Each row of numbers belongs to one of the elements below and depends on some of the facts about them. Some rows are named. Which element is each other row?

Some facts about the elements:
k101: trudarok 559; muska k525
k102: trudarok 92; muska k185
k106: trudarok 350
k121: trudarok 350; muska k42
k123: trudarok 559
k130: trudarok 650; muska k178 k491
k135: trudarok 559; muska k764 k106
k139: trudarok 350; muska k658
k142: trudarok 350; muska k515
k147: trudarok 650; muska k857 k88 k978
k149: trudarok 650; muska k295
k174: trudarok 350; muska k823
k178: trudarok 350; muska k326 k73
k183: trudarok 559; muska k567 k561
k184: trudarok 650
k185: trudarok 650; muska k559
k201: trudarok 559; muska k373 k999
k209: trudarok 350; muska k373 k38
k217: trudarok 350; muska k764 k857 k912
k230: trudarok 350; muska k130 k142 k550
k232: trudarok 315; muska k764
k273: trudarok 92; muska k764 k485 k978
k28: trudarok 315; muska k87 k295 k823
k287: trudarok 559; muska k622 k88
k295: trudarok 350
k311: trudarok 92; muska k295 k658
k319: trudarok 350
k326: trudarok 350; muska k633 k764 k373 k106
k336: trudarok 350; muska k633
k338: trudarok 650; muska k130
k340: trudarok 350; muska k633 k951
k343: trudarok 315; muska k824 k319 k123 k515 k42
k357: trudarok 350; muska k745
k358: trudarok 350
k371: trudarok 559; muska k857 k295 k217 k521
k373: trudarok 559
k378: trudarok 650; muska k567 k326 k633 k857
k38: trudarok 315; muska k521
k385: trudarok 350; muska k273
k393: trudarok 92; muska k38
k394: trudarok 350
k401: trudarok 92; muska k508
k411: trudarok 350; muska k273
k419: trudarok 315; muska k550 k978 k445
k42: trudarok 350; muska k764
k432: trudarok 92
k445: trudarok 650
k447: trudarok 650; muska k411
k453: trudarok 315; muska k178 k559
k463: trudarok 559; muska k550 k660
k476: trudarok 350; muska k508 k820
k485: trudarok 315; muska k978
k488: trudarok 650; muska k373 k745
k491: trudarok 350; muska k515
k492: trudarok 650; muska k99
k508: trudarok 315; muska k764
k515: trudarok 350
k52: trudarok 92; muska k358
k521: trudarok 559
k525: trudarok 559; muska k550
k527: trudarok 350; muska k622 k174 k38 k273
k53: trudarok 315; muska k665 k101
k547: trudarok 350; muska k824 k823 k665
k550: trudarok 650; muska k824 k295 k665
k552: trudarok 350; muska k102
k557: trudarok 315
k559: trudarok 559; muska k88
k561: trudarok 350
k567: trudarok 350; muska k764 k295
k578: trudarok 350; muska k357 k343
k593: trudarok 650; muska k38 k42
k594: trudarok 350; muska k764
k595: trudarok 315; muska k978 k232
k602: trudarok 559
k604: trudarok 350
k608: trudarok 559; muska k491 k42
k611: trudarok 559; muska k411
k613: trudarok 315; muska k559
k621: trudarok 315; muska k393 k658
k622: trudarok 350; muska k978
k633: trudarok 350; muska k764 k622 k106
k657: trudarok 350; muska k613
k658: trudarok 559; muska k106 k978
k660: trudarok 650; muska k525 k88
k665: trudarok 350; muska k326 k622 k912
k71: trudarok 559; muska k791 k608
k710: trudarok 650; muska k559 k71 k488
k73: trudarok 650; muska k823
k740: trudarok 92; muska k373
k745: trudarok 350; muska k311 k273
k764: trudarok 315
k791: trudarok 350
k820: trudarok 650; muska k485 k295 k912
k823: trudarok 350; muska k567 k764
k824: trudarok 650; muska k373 k622
k835: trudarok 315; muska k287
k857: trudarok 650; muska k73
k87: trudarok 650; muska k604
k875: trudarok 650; muska k88
k88: trudarok 350; muska k764 k106
k883: trudarok 350; muska k764
k900: trudarok 315; muska k916
k912: trudarok 559; muska k764
k916: trudarok 350; muska k73 k622
k929: trudarok 559; muska k485 k613
k931: trudarok 350; muska k373 k578
k936: trudarok 650; muska k929
k943: trudarok 350; muska k411 k295
k951: trudarok 92; muska k295 k273
k969: trudarok 650; muska k52
k978: trudarok 350; muska k764
k982: trudarok 650; muska k88 k875
k987: trudarok 350; muska k185
k99: trudarok 315; muska k488
k996: trudarok 315; muska k593 k273
k999: trudarok 350; muska k123 k900 k419

Some rows with their names:
k445: [  3  -6  -3  13  27  16   4  28   8 -19  -7  -1  31  11 -23 -18   4  50
  31 -18   3   3  28  10  -1 -19 -11  -3   4 -16 -11  -3 -22  11]
k745: [  9  26   5   0   6 -14 -10  18  21  -4   6  20 -20  -9  13   8  12   9
   5  12  -2  43  21   9   0  -7   9   9  17 -25   5 -11  26  43]
k174: [  0  18 -17 -11   2  -1  -9   8  18   1 -11  16   2  -3   2  26  17  10
 -15  10   1  31   4   8  14  13  -2   1  13  11   0   0   7  20]
k982: [ -3   1  15   4  -1  18 -34 -12  -7   3  -3 -15   9  15 -28 -26   2   7
   4 -21   9   4  23  -4  40  25  -5 -14 -25  13   5 -24 -19   5]
k912: [ 10   7   2  -7  18  28  -2  22   2   1  -4 -15  32   9 -18  -8  19  -1
  -2  25  11  11  13   3   3  20 -21 -20  10   7  -2  18  -3   7]
k311: [ -8  27   3  24  -6   1 -28   7   4 -10  13   0   5  -9 -14   8  30 -17
  -5   5 -13 -33  27  12 -14   9 -14   7  16  11  19   2  12  18]
k820: [ -1   7   4  -3  -8  46 -20 -23  11 -12  -1   0  10  -3 -43   3  22   2
   4  -4  13 -30  33   4  24   7  -9 -17  -9   5 -14  -3 -24  11]
k447: [ -7   6   7   3  -8  30 -21 -14   8 -15  -2  17 -18  12 -42   4  34  -5
  13   0   5 -34  47   6  22  -3 -18  -5  -3  -5 -31  -6 -10  27]
k99: [  6   8  12  18  25 -17 -13  11  34   4 -14  10 -15 -11  15  -5   2  10
  32 -21   0  29  42  -8  -9  -4 -11  19  13 -22  29  -7  41   3]
k135: [  7   1  20   5  -3  18 -21 -12   5  15   4 -11  13  17 -12 -16   9 -43
   6   8  11   5  10  11  11  38 -10 -54 -11  26   7  -5   5   5]
k492: [ -3  15  25  23  -6 -19 -19  -4  38 -10  -9   6 -29  19   0 -12  13  21
  18 -30  19  19  40   2   5 -23  -3  -6 -10 -15  16 -28   6  23]
k559: [ 17  15  31   4  29 -22   2  41  -3  16 -16 -13   7   0  -9 -43  15  -4
   8  20  16  60  34 -35   1 -16  -5  -4   5 -18  33  12   4  15]
k432: [-23  18   9  29   6 -14 -25  40   7   4   2 -21  -5  22 -15 -22  33   8
  -3   0  -7 -27  22  -8 -15 -28   6  46  23  15  -1  -5  19  -5]
k900: [-10 -14 -16  11  26   6 -15   9  18   6 -15 -15  24  -4  12  -2 -16  24
  31 -20  -1  -3  25   5 -16  26 -19  19   7  -2   5  -3  21   5]
k633: [  5  12  -6 -13   9  12  -9  16   5   5   3   8  19   3  10   3  11   6
 -19   9   4  40   1   5  12  26  12  14   9  12  13  -4  -1  17]
k217: [ -4  14 -11 -18  -2  18 -13  -4   5  13  -2   6  10   0  -4  16   4 -11
 -24  10   6  26  -3   8  23  34   6  -8   3  14  -5 -12   0  23]
k393: [  6  19  18  33   6   0 -28  29  10 -10  34   1   7   5   0 -20  18   3
   6  -2 -19 -30  14   9 -24  22  -1  15  17  16   4   3  11  -2]
k149: [-13   9  -9  -8  -8  34 -15 -13  26 -15 -19  -3   3   8 -29  22  28  10
  -3  -8  19 -15  33  17  24   6 -17 -15  -6  -1 -28   1 -19  10]
k373: [ 29   0  16  17  43 -28  16  65  31 -17 -13  -7  36   5   9 -23   8  44
  33   7  15  46  18   8 -33 -17 -17   7  24 -32  26  20  17  13]
k488: [ 10  16  20  22   6 -25  -8   4  40 -17   0  17 -18   2  -1 -22  10  38
  14 -23  22  23  32   3  -2 -12   1  -6  -5 -22  16 -16   3  21]
k371: [ -2   3   3   3 -14  10 -24 -22  13   8  -2  -9  -1  20 -10   2  22 -49
   0   9  23 -19  17  15   7  31 -23 -54 -14  24 -21   4   6  11]

Rows to name:
No name comes twice in this set of rows, the named rows included.
[-38  -3  21  49  27 -10 -32  70   5   1  24 -24  -3  57 -11 -35  45  -6
   9 -11 -15 -43   7  -6  -4 -58  15  57  31  35 -36  -9  19 -21] -> k52
[-19 -11 -12   1   0   2   3  -1 -14  11 -31 -44  23  23 -23 -29  -8 -28
  30   1   2 -12  42  15  -6   9 -26 -43 -16   1 -14  -9   0  12] -> k463
[ -6  11   3   2  15  12 -14 -24  23  30 -22 -13 -15 -18   0 -11 -13  -5
  11 -10   4   8  38 -21   4  35  -9 -11  -9   4  43 -16  21  -1] -> k453
[ 19   3  25   9  17   6 -11  25   0   5   6  -3  26   5 -12 -20  19 -19
  21   7   8  23  14  11  10  16 -14 -14  10   0  -2   5   7  10] -> k658
[  6  12   3  -3  41  43 -14  16  -5   5  11   1  17 -29 -19  -9   0 -10
  23  19 -11   3  39 -12   6  26 -11  32  19 -13   8  13   6   8] -> k485
[  9  -2  19   6  19  19 -19   9   1  -2   3  -2  24   6 -26 -31   5  21
  12 -16  10  22  21 -12  27  14  -4   5 -18   8  18 -17 -33   9] -> k875
[  2  -3   3  14  35  -5  26  55   4 -19 -15 -26  16  17  -3 -29  -3  32
  31   2   9  12  22   9 -37 -19 -12 -21  20 -26 -13  14  18  13] -> k123
[-18  22 -20 -13 -11   9  -9 -18   2   6 -11   7 -19   4  -9  25  32 -42
  -8  20  -3   8  34   8  27   5  -2  -4  10 -17 -34  -6  11  35] -> k943
[ 10  34   4  19   6  12 -12  24  -5 -14  35   0  15 -18 -25   3  21   7
 -11  20 -17 -23  26   1 -17   9  -3  21  29   6  12  14   3  22] -> k273
[ -1 -14  16  22  -2 -31  -3   4  15   0 -13 -26   6  27   4 -19  -8 -29
  48 -15  12   6  23  22 -11   9 -26 -34 -13  -3  -3 -17  27  22] -> k201
[-23   7   1  -2  11  -7  -5  39  10  15  -6  -4 -19  28  -2 -10  23   9
  -6   2   4  30  20  -8  17 -44  20  17  19  -8 -27  -7  24  17] -> k394

The same elements again, as new rows of numbers:
Known rows:
k764: [  4  36 -27 -41  19 -14   8   6  -7  15  -3  -3  51  19  -3   5 -12  20
  -7 -22   1  11  15 -22  12   4  17  15   3]
k139: [12  2  9  3 -1 16  1 13 19  4  4  4 -9 -5 12 -1 -6 -5 -4 -8 -5  3  6 17
 -1  4  3 19 -1]
k595: [-10   7   6 -19   4  17  -7   6  30   7  13  -7 -12   0  -7 -10  10  -2
 -16 -27  -4   6   5  14  -5   3  25  10   9]
k578: [ 14  -5   8  17  -1  -6   2  13  13   9   5  10  16  -2  11   2  -4 -22
  11 -14  10  -2   0  16   3 -13  12  15 -13]
k201: [ -2  -9  28   9 -12  -1   5   8   8  14  14   1 -15  -4  -6  -2 -20  20
  -7 -23  17   3   4  20 -15 -16  17   2  -7]
k658: [ 21   6  12 -16   7   4   3   1   6  17   4  -2  -2   1   8   1 -32  20
  -6 -25  -2   7  17   6  -4  -2  10  11  -2]
k824: [-36   8   6   7  -3  -6  16   4  -4   9   1   6  -5  13  -8   0  -8   7
  35 -21  29   2  11   3   3  -9  16   2 -12]
k900: [-20   6  -5   6  -3  -6   6   8   9   5   8   0  10   6  -6  -1  -1  16
 -10 -13  13  -1   3   2  -9  -4  25  10   0]
k710: [  1 -11  12  16 -13  16   2   5 -28   5   7  -7  -5  -8 -12  -5  -1 -24
  31 -12  -2 -10   7   6  -4 -11  18   0  -2]
k657: [ 14  -1   9   8  -5  20   6   5 -18   6   6   4  14 -14  21  -1  -7 -15
  15  21 -17  -8  -1  13   1   3   3  12   2]
k931: [  9 -11  12  21  -9  -1   2  20  13   1   8   9   2  -7  -5  -2  -6  -7
   2 -22   8   1  -4  18  -3 -15  14  16  -9]
k53: [-37   8  12  15  -7  16  11   5  23   2  16  -1 -10   6  -6  -8  13  17
  -3  -5   9   2  -1  17  -8   1  19   6  10]
k604: [ 28   7  -8  26   1   3  22  15  18   5  11   6  27  13  24   8  17  11
  30  15 -12  -2   3  13  19  -1  -5  17  -8]
k101: [-22   5  24   3  -5   5  19  -1  -8  17  10   5  -5   8  16   2  -2  35
   3   9   8   2   5  11  -4  -6   6   2   1]
k978: [ 11  26 -10 -19  15   2   2   0   3  14  -4  12  13  -1  13   5 -32   1
  11 -12   5   8  11   4  12   8   0  20  -2]
k217: [ 24   9   6  -5   0  24  12  23  17   4   4   3  21   1   9  -2  11  -5
  11 -11   3   6   2  20  12   2   2  20   4]
k38: [ 19   6 -13  -2   9 -14  -4   7  27  12   6  -2  17   7 -14   3  -5   9
  -8 -33  -2   6   9  -4  -5  -4  17  13  -6]
k209: [ 22 -12  10  15  -7   6   0  23  21   1   5   7   3  -8   0  -2  -9 -13
  -1 -22   7   0   2  21   1  -9  10  20  -9]
k178: [ 11  10   5  -2  -9  11  23  21 -15   4   3   2  44  -2  11  -2   7  -5
  14   0   4  -3  -3   3  15  -8   5  16   3]
k121: [ 11  -9  12 -22   3   4  -2  16  21   7   4   7  29  -4   1  -1  22 -37
   4 -16   0   1  -2  14   3 -11   6  18  -3]
k557: [ -8  -4  -4   8  -5   0  -1   8  15  10  14  -5  13   9  -3   0  33   5
  -4   4 -10  -6   3   5  -8  -1  19   7   3]

Rows to name:
No name comes twice in this set of rows, the named rows included.
[-16 -13   4   3  -5   7   3   8  10  13   5   0  -8  13  -2   1  21  -3
  36   8  -5  -7  11   1  -2   1   8   1  -4] -> k184
[  1   2  14  20  -9  19  18  23  21  -2   6   7   7   0  10  -3  -1   2
  10 -12  12   3  -6  26   8  -9   6  17  -1] -> k547
[  3   0   0   0   5 -14   4  10   4  13   2  13  37   1   5   4   6 -19
  23  -5  11  -1  -2   6   5 -14  10  19  -9] -> k319
[  1   2  -6   4 -12  12   6   4 -38  10   2  -4  10   1   0  -3  -6   3
  31  15  -9 -11  14  -8   5   3   1  -1   3] -> k185
[ -4   0  22 -11  -8  14   5   7 -13  14   5  -2  -8   0   7  -7 -21  22
 -13 -15   3   0  12   4  -4  -3   6   8   4] -> k287
[ -8   1  15   0 -12  31  16  22  19  -2   3  -8 -11  12 -13  -8  18   0
  17 -22   7   7  10  16   8   3  13   4  -2] -> k378
[ 34   8   0 -13   6  -6   9  11  14  18   2  -4  22  14   6   7 -13  24
   3 -19  -3   9  13   1   4  -4   7  11  -9] -> k521
[-41   7   8   1  -9  15  13  -2 -17   9   3   5 -15   4   1  -7   1   8
  25   9  13  -2   8   9   0   4  10   1   2] -> k660
[ 16  -9   3  -8  -2   0   4   9 -15  12   3   3  50  -5   3   4   3 -25
  10   8  -8  -9  -1  -2  10  -7   7  14  -2] -> k791
[ 10  19  13 -13   7   6  17   6  -1  18   6  -3  20  13  14   3  -3  21
   8 -21  -1   9  11   8   5  -6   2   9   1] -> k912
[ 26  37 -20  10  17  -3  23   4  25  10   1   8  40  14  28  15 -10  16
  43   3  -3   6   6   3  25   1  -6  20 -15] -> k295
[-10   1  12  -2   1  -2  15   8  13  13   6  11  42   4  17   3  31 -22
  26  11   5  -4  -6  16  12 -13  11  14  -4] -> k142
[ 14  15   9  -8  -5   3  10  -1 -49  20   5  -5  30  -7  20  -3 -30  15
   8   0 -17  -9  11  -8   3  -5  -2   3   6] -> k559
[-16   6  -1  -4  -8  15   2  10  -1   6  11  -2 -16   1 -10  -9   1  11
 -15 -20  -2  -2   3   4 -10   4  17  10  12] -> k835
[-19 -54   4   3 -13   8  -5  21  42  14  10   0 -28  21  -4   2  53  -5
  22  16  -9 -10  10  13 -13   5   4  -4  -2] -> k969

